Below is a small trained network, with its code and all its weights. Each question gives an input and a target symbol and asks what happens when units are switched off, that is, made to give their printed mean instead of their output.

import numpy as np


def w(rows, s, z=0):
    codes = np.array(rows[::2]) - 128.0
    scale = np.full(codes.shape[1], s)
    scale[-1] = z or s
    return codes * scale


def f(y):
    return np.maximum(y, 0)


def softmax(a):
    e = np.exp(a - a.max(-1, keepdims=True))
    return e / e.sum(-1, keepdims=True)


def log_softmax(a):
    a = a - a.max(-1, keepdims=True)
    return a - np.log(np.exp(a).sum(-1, keepdims=True))


def net(x, mask):
    ids = ['ΔΘΞΨαβεζσω'.index(c) for c in x.split()]
    T = len(ids)
    res = E[ids] + P[:T]
    u = 0
    for l in range(2):
        r = res
        for j in range(3):
            rows = slice(2 * j, 2 * j + 2)
            q, k, v = (r @ M[l][rows].T for M in (Q, K, V))
            z = softmax(np.where(np.tri(T) > 0, q @ k.T / 2**0.5, -1e9)) @ v
            o = O[l][rows]
            res = res + np.where(mask[u + j], z, o[:, -1]) @ o[:, :-1]
        u += 3
        y = f(res @ A[l][:, :-1].T + A[l][:, -1])
        res = res + np.where(mask[u : u + 12], y, B[l][:, -1]) @ B[l][:, :-1]
        u += 12
    return log_softmax(res[-1] @ U[:, :-1].T + U[:, -1])


Q, K, V, O, A, B = {}, {}, {}, {}, {}, {}
E = w([
[102,64,205,168],'Δ',
[170,146,164,126],'Θ',
[172,136,101,28],'Ξ',
[219,149,146,140],'Ψ',
[117,112,71,47],'α',
[163,139,179,71],'β',
[133,170,174,227],'ε',
[90,136,48,194],'ζ',
[175,140,167,109],'σ',
[12,82,110,254],'ω',
],0.014)
P = w([
[170,1,91,111],'0',
[173,43,102,117],'1',
[152,73,115,116],'2',
[138,98,121,125],'3',
[128,122,132,123],'4',
[114,140,138,133],'5',
[108,156,146,141],'6',
[101,172,153,144],'7',
[87,182,156,151],'8',
[78,194,168,154],'9',
[69,207,173,165],'10',
[48,205,190,174],'11',
[81,209,174,194],'12',
],0.0078)
Q[0] = w([
[133,137,154,249],'L0H1',
[229,166,87,112],'L0H1',
[209,167,132,71],'L0H2',
[182,209,96,35],'L0H2',
[132,206,68,91],'L0H3',
[144,113,193,164],'L0H3',
],0.011)
K[0] = w([
[12,199,214,146],'L0H1',
[125,13,157,148],'L0H1',
[145,2,118,80],'L0H2',
[157,34,111,115],'L0H2',
[206,128,89,137],'L0H3',
[85,164,170,167],'L0H3',
],0.0092)
V[0] = w([
[244,191,2,72],'L0H1',
[104,185,130,127],'L0H1',
[188,90,119,156],'L0H2',
[66,191,165,147],'L0H2',
[216,132,122,67],'L0H3',
[132,98,45,127],'L0H3',
],0.0078)
O[0] = w([
[253,62,147,242,2],'L0H1',
[89,5,212,94,100],'L0H1',
[92,252,110,123,162],'L0H2',
[38,22,167,72,119],'L0H2',
[119,50,4,137,79],'L0H3',
[214,68,142,133,118],'L0H3',
],0.005,0.0059)
A[0] = w([
[148,3,224,151,103],'L0N1',
[39,153,137,134,182],'L0N2',
[173,163,159,141,40],'L0N3',
[111,113,108,39,109],'L0N4',
[144,255,233,136,177],'L0N5',
[112,175,110,90,31],'L0N6',
[141,122,240,142,182],'L0N7',
[112,132,34,103,160],'L0N8',
[124,127,111,22,32],'L0N9',
[93,127,156,240,108],'L0N10',
[113,62,154,61,151],'L0N11',
[128,156,115,151,4],'L0N12',
],0.0081,0.0038)
B[0] = w([
[168,67,190,131,162],'L0N1',
[101,196,83,69,233],'L0N2',
[192,38,160,53,134],'L0N3',
[215,55,130,128,139],'L0N4',
[163,224,112,31,254],'L0N5',
[98,123,145,197,138],'L0N6',
[211,149,166,129,207],'L0N7',
[191,147,46,119,162],'L0N8',
[254,105,142,250,135],'L0N9',
[95,174,174,198,185],'L0N10',
[212,83,100,80,149],'L0N11',
[101,125,173,135,128],'L0N12',
],0.0059,0.0087)
Q[1] = w([
[73,20,157,254],'L1H1',
[148,199,71,91],'L1H1',
[134,171,186,135],'L1H2',
[123,109,131,208],'L1H2',
[130,52,219,132],'L1H3',
[175,190,207,113],'L1H3',
],0.0091)
K[1] = w([
[198,112,37,134],'L1H1',
[111,171,218,95],'L1H1',
[118,211,108,132],'L1H2',
[182,103,123,133],'L1H2',
[205,28,173,110],'L1H3',
[161,204,254,89],'L1H3',
],0.0084)
V[1] = w([
[79,48,132,159],'L1H1',
[176,97,193,50],'L1H1',
[95,187,103,147],'L1H2',
[70,105,2,207],'L1H2',
[206,51,201,110],'L1H3',
[71,127,70,205],'L1H3',
],0.0073)
O[1] = w([
[86,179,142,49,2],'L1H1',
[142,101,2,125,179],'L1H1',
[140,72,158,123,211],'L1H2',
[104,125,203,82,59],'L1H2',
[87,150,53,131,26],'L1H3',
[141,142,185,80,59],'L1H3',
],0.0093,0.0062)
A[1] = w([
[17,154,81,156,154],'L1N1',
[157,22,94,244,140],'L1N2',
[209,129,113,219,97],'L1N3',
[173,158,1,116,10],'L1N4',
[191,98,145,46,128],'L1N5',
[93,137,118,159,198],'L1N6',
[137,7,151,132,199],'L1N7',
[91,161,79,122,184],'L1N8',
[121,128,88,52,207],'L1N9',
[72,172,171,115,2],'L1N10',
[88,181,94,143,171],'L1N11',
[165,188,181,52,80],'L1N12',
],0.008,0.0067)
B[1] = w([
[113,216,115,18,164],'L1N1',
[16,92,109,174,206],'L1N2',
[46,254,87,146,255],'L1N3',
[36,28,252,112,235],'L1N4',
[80,229,126,111,188],'L1N5',
[193,111,133,104,205],'L1N6',
[160,4,135,116,177],'L1N7',
[190,90,124,93,209],'L1N8',
[139,106,126,35,226],'L1N9',
[144,123,20,173,142],'L1N10',
[197,103,112,94,211],'L1N11',
[56,82,99,205,190],'L1N12',
],0.0069,0.0051)
U = w([
[224,146,71,38,246],'Δ',
[98,116,114,159,85],'Θ',
[60,141,90,184,42],'Ξ',
[174,202,128,232,103],'Ψ',
[127,116,137,159,93],'α',
[122,122,94,181,71],'β',
[116,20,129,138,168],'ε',
[206,55,254,155,181],'ζ',
[80,131,110,137,48],'σ',
[2,174,191,78,3],'ω',
],0.0085,0.0031)

Each question gives the input, a string of symbols that net reads in full, and the target symbol t.
The units are the heads (2 rows each of Q, K, V and O) and the neurons (one row each of A and B). Each row of codes is followed by its name. A weight is (code - 128) times the scale printed after its matrix; where a second scale follows, it is the last column's (O, A, B and U).
mask holds one flag per unit, layer by layer, with each layer's heads first. A switched-off unit (its flag False) gives its mean, the last column of its rows in O or B, instead of its output. The means were averaged over made-up inputs and are rounded, as every weight is.
A unit's drop is (log p(t) with every unit on - log p(t) with that unit switched off) / (log p(t) with every unit on - log p(t) with every unit switched off).
The circuit of an input: a set's keep is (log p(t) with only the set's units on - log p(t) with every unit switched off) / (log p(t) with every unit on - log p(t) with every unit switched off). Starting from the 12 units with the biggest drops (on a tie, the unit counted first), units are removed one at a time, each time the one whose removal leaves the highest keep (on an exact tie, the one counted first), for as long as the keep stays at least 0.8.
units of the circuit, in order: the units of the circuit, biggest drop first
unit that matters most: the unit with the biggest drop
top k neurons: the k neurons with the biggest drops, biggest first
top k neurons in layer l: the k neurons of layer l with the biggest drops, biggest first
heads that matter: for each layer, one digit per head in row order, 1 if its drop is at least 0.15 and else 0, layers parted by /
input Δ Δ ω ζ Ψ ε ω ζ Ψ, target ω: top neuron in layer 1 : [L1N12]
input Ξ ζ α ω Ψ ω β β β ζ σ, target ω: units of the circuit, in order : [L1H1 L0N5 L0N10 L0H1]
input Δ Δ ω α, target ζ: heads that matter : 100 / 101
input Θ Δ ε β ω ω Δ, target ω: units of the circuit, in order : [L0H1 L1H1]
input Δ σ σ ζ ζ Δ, target ζ: units of the circuit, in order : [L0H1 L0N1 L1N7]
input Θ α ζ ζ Θ Ξ ω ζ, target ω: units of the circuit, in order : [L1H1 L0H1]
input Ψ Δ ε ζ ζ Δ ε Δ, target ε: units of the circuit, in order : [L0H2 L1H3 L0N1 L1N7]
input ζ σ Δ ζ Δ β ζ ω ω, target ω: heads that matter : 100 / 000
input Δ ζ Ξ ε Δ Δ Ψ ω ζ Δ ε ζ ζ, target ζ: heads that matter : 110 / 001
input ζ Δ Ψ Δ Δ Δ, target Δ: heads that matter : 100 / 000
input ε ζ Δ Δ ζ σ α ζ Δ, target ζ: heads that matter : 110 / 110
input ζ Ψ Δ Δ β ζ ω ζ ζ Ξ Θ, target ω: units of the circuit, in order : [L1H1 L0N10 L0N5 L0H1]
input Ξ ζ Ψ, target Ξ: heads that matter : 100 / 001
input Θ Δ ζ Δ Δ Δ Ψ ω ζ ω Ψ Ψ, target ω: units of the circuit, in order : [L1H1 L0H1]
input ε Δ ζ Ψ ζ Δ ε Θ, target Ψ: top 3 neurons in layer 0 : [L0N5 L0N2 L0N11]
input Ψ σ Ψ, target Ξ: units of the circuit, in order : [L1N3 L0H1 L1N2 L1H3]
input Ψ Δ Ψ Δ, target Ψ: unit that matters most : L0H2
input Δ ζ ζ ζ ζ ε Ψ, target Ψ: top 2 neurons : [L0N2 L1N3]
input Δ Δ Δ Δ β Δ Δ Δ ζ ζ Δ ζ, target Δ: heads that matter : 010 / 100
input Δ ζ Δ ζ Δ Δ Δ Ψ Δ Ψ ε β, target Ψ: unit that matters most : L1H1
input Δ ε Δ ε ζ Ξ Ξ Δ ε Θ ζ ζ Θ, target Ψ: heads that matter : 001 / 101
input Ψ Δ ε σ, target Ψ: heads that matter : 110 / 100
input Ψ Ψ Δ ε ε β ω ζ β, target ω: heads that matter : 000 / 110
input β ε Δ Ψ ζ Δ ζ ζ Ψ ε β, target Ψ: top 2 neurons in layer 0 : [L0N5 L0N2]
